Here is a tiny trained network, its code and every weight. The questions are about switching its units off for an input and a class, where a switched-off unit gives its printed mean instead of its output.

import numpy as np


def w(rows, s, z=0):
    codes = np.array(rows[::2]) - 128.0
    scale = np.full(codes.shape[1], s)
    scale[-1] = z or s
    return codes * scale


def norm(h):
    return h / np.sqrt((h * h).mean(-1, keepdims=True) + 1e-5)


def f(y):
    return np.maximum(y, 0)


def log_softmax(a):
    a = a - a.max(-1, keepdims=True)
    return a - np.log(np.exp(a).sum(-1, keepdims=True))


def net(x, mask):
    res = np.array(x, float).reshape(1, 2) / 4 @ E
    u = 0
    for l in range(2):
        y = f(norm(res) @ A[l][:, :-1].T + A[l][:, -1])
        res = res + np.where(mask[u : u + 14], y, B[l][:, -1]) @ B[l][:, :-1]
        u += 14
    return log_softmax(norm(res)[-1] @ U[:, :-1].T + U[:, -1])


A, B = {}, {}
E = w([
[179,220,89,96,238,145,34,227],'x0',
[160,177,132,181,141,65,207,254],'x1',
],0.0059)
A[0] = w([
[98,77,159,154,112,131,105,92,129],'L0N0',
[148,124,131,140,132,62,156,215,177],'L0N1',
[50,71,168,60,67,82,106,107,44],'L0N2',
[217,148,86,227,127,148,156,193,179],'L0N3',
[156,138,117,131,134,93,118,155,3],'L0N4',
[115,95,112,106,153,184,78,77,41],'L0N5',
[189,183,32,98,253,140,114,172,167],'L0N6',
[75,151,172,57,186,205,70,134,153],'L0N7',
[146,126,73,103,225,169,85,149,174],'L0N8',
[148,153,99,157,215,116,59,122,159],'L0N9',
[154,132,42,83,179,150,32,99,201],'L0N10',
[120,173,43,59,181,162,48,177,195],'L0N11',
[123,116,102,86,131,156,150,59,127],'L0N12',
[157,143,137,53,142,139,63,115,147],'L0N13',
],0.0069,0.0032)
B[0] = w([
[144,43,96,160,166,198,203,177,175],'L0N0',
[68,146,170,185,71,164,67,181,211],'L0N1',
[162,153,160,162,86,160,154,127,178],'L0N2',
[47,145,171,169,74,118,49,147,213],'L0N3',
[102,47,122,91,133,48,198,147,140],'L0N4',
[98,199,126,160,73,29,118,250,182],'L0N5',
[86,4,41,69,79,108,174,107,255],'L0N6',
[195,204,57,206,141,114,117,175,206],'L0N7',
[67,120,171,58,197,147,129,169,217],'L0N8',
[131,42,163,52,172,224,163,133,204],'L0N9',
[235,210,77,197,50,155,113,36,234],'L0N10',
[82,105,216,5,226,124,167,155,247],'L0N11',
[142,57,135,133,190,167,194,161,177],'L0N12',
[187,96,47,184,105,109,110,117,191],'L0N13',
],0.0049,0.0087)
A[1] = w([
[161,113,124,212,139,177,116,106,101],'L1N0',
[205,188,108,152,161,134,85,109,177],'L1N1',
[110,92,171,87,119,183,95,87,79],'L1N2',
[46,102,170,116,123,87,127,118,40],'L1N3',
[121,136,161,107,118,58,129,204,126],'L1N4',
[155,106,167,72,169,130,160,62,23],'L1N5',
[179,125,96,133,103,96,196,141,112],'L1N6',
[112,62,85,96,168,171,154,98,155],'L1N7',
[109,142,88,219,54,62,126,144,128],'L1N8',
[70,80,254,120,136,118,168,142,110],'L1N9',
[141,84,84,113,150,157,154,143,63],'L1N10',
[123,149,115,120,102,174,42,147,252],'L1N11',
[134,99,102,134,88,108,150,88,113],'L1N12',
[164,128,106,143,33,105,160,46,153],'L1N13',
],0.0086,0.0027)
B[1] = w([
[134,77,116,132,106,117,170,110,188],'L1N0',
[50,84,195,119,118,169,155,147,182],'L1N1',
[182,170,115,189,145,105,171,142,161],'L1N2',
[183,129,133,96,197,190,102,163,182],'L1N3',
[65,129,207,132,99,172,88,128,202],'L1N4',
[199,166,129,182,174,254,56,62,152],'L1N5',
[138,131,111,80,138,120,66,75,177],'L1N6',
[128,206,135,184,64,85,91,117,240],'L1N7',
[155,183,94,158,67,65,86,56,223],'L1N8',
[97,101,158,86,183,168,173,149,254],'L1N9',
[133,147,149,155,129,125,94,102,198],'L1N10',
[133,116,139,144,141,47,177,115,204],'L1N11',
[119,87,116,58,138,151,101,181,172],'L1N12',
[144,188,109,125,178,90,76,170,209],'L1N13',
],0.0081,0.007)
U = w([
[162,170,101,180,254,25,210,151,3],'0',
[207,36,205,198,142,237,186,58,250],'1',
[231,150,49,230,50,75,48,43,147],'2',
[57,202,10,148,190,104,211,117,3],'3',
[54,115,213,49,204,160,71,253,245],'4',
[142,39,142,46,104,18,190,95,88],'5',
[40,195,250,212,1,35,48,134,130],'6',
[238,214,64,67,241,218,8,104,197],'7',
],0.0072,0.0045)

Each question gives the input, the list of numbers given to net, and the class t.
The units are the neurons (one row each of A and B). Each row of codes is followed by its name. A weight is (code - 128) times the scale printed after its matrix; where a second scale follows, it is the last column's (A, B and U).
mask holds one flag per neuron, layer by layer. A switched-off neuron (its flag False) gives its mean, the last column of its row in B, instead of its output. The means were averaged over made-up inputs and are rounded, as every weight is.
A unit's drop is (log p(t) with every unit on - log p(t) with that unit switched off) / (log p(t) with every unit on - log p(t) with every unit switched off).
unit that matters most: the unit with the biggest drop
top k neurons: the k neurons with the biggest drops, biggest first
top k neurons in layer l: the k neurons of layer l with the biggest drops, biggest first
input [-5,-1], class 1: top 3 neurons in layer 0 -> [L0N10 L0N7 L0N13]
input [-8,4], class 5: top 3 neurons -> [L0N10 L0N11 L1N7]
input [-7,2], class 5: top 4 neurons -> [L0N11 L0N10 L0N9 L0N8]
input [-2,-3], class 2: unit that matters most -> L0N11
input [2,0], class 7: top 2 neurons -> [L0N11 L0N10]
input [1,-2], class 7: top 3 neurons in layer 0 -> [L0N3 L0N11 L0N1]
input [1,-3], class 1: top 2 neurons in layer 0 -> [L0N10 L0N6]
input [-6,1], class 5: top 4 neurons in layer 0 -> [L0N9 L0N11 L0N8 L0N10]
input [-6,0], class 1: top 4 neurons -> [L0N10 L0N7 L0N5 L0N13]
input [1,7], class 6: top 3 neurons -> [L0N11 L1N8 L0N8]
input [-2,-1], class 1: top 3 neurons -> [L0N10 L0N7 L0N6]
input [2,-6], class 1: top 2 neurons in layer 1 -> [L1N1 L1N8]
input [-6,-8], class 2: top 3 neurons -> [L0N11 L0N8 L1N7]
input [-1,-2], class 2: top neuron in layer 0 -> [L0N11]
input [-2,1], class 5: top 4 neurons -> [L0N5 L0N10 L0N11 L0N7]
input [0,6], class 6: top 2 neurons -> [L0N11 L1N8]
input [-6,3], class 5: top 4 neurons -> [L0N10 L0N11 L0N5 L1N7]
input [1,8], class 6: top 3 neurons -> [L0N11 L1N8 L0N8]
input [-5,2], class 5: top 2 neurons in layer 1 -> [L1N9 L1N4]
input [2,-8], class 1: unit that matters most -> L0N6
input [2,-7], class 1: top 2 neurons -> [L0N6 L0N10]
input [-1,8], class 6: top 2 neurons -> [L0N11 L1N8]
input [-4,-2], class 1: top 4 neurons in layer 0 -> [L0N10 L0N7 L0N0 L0N13]
input [0,1], class 6: top 4 neurons in layer 0 -> [L0N11 L0N8 L0N10 L0N9]
input [2,-3], class 7: top 2 neurons in layer 1 -> [L1N8 L1N1]
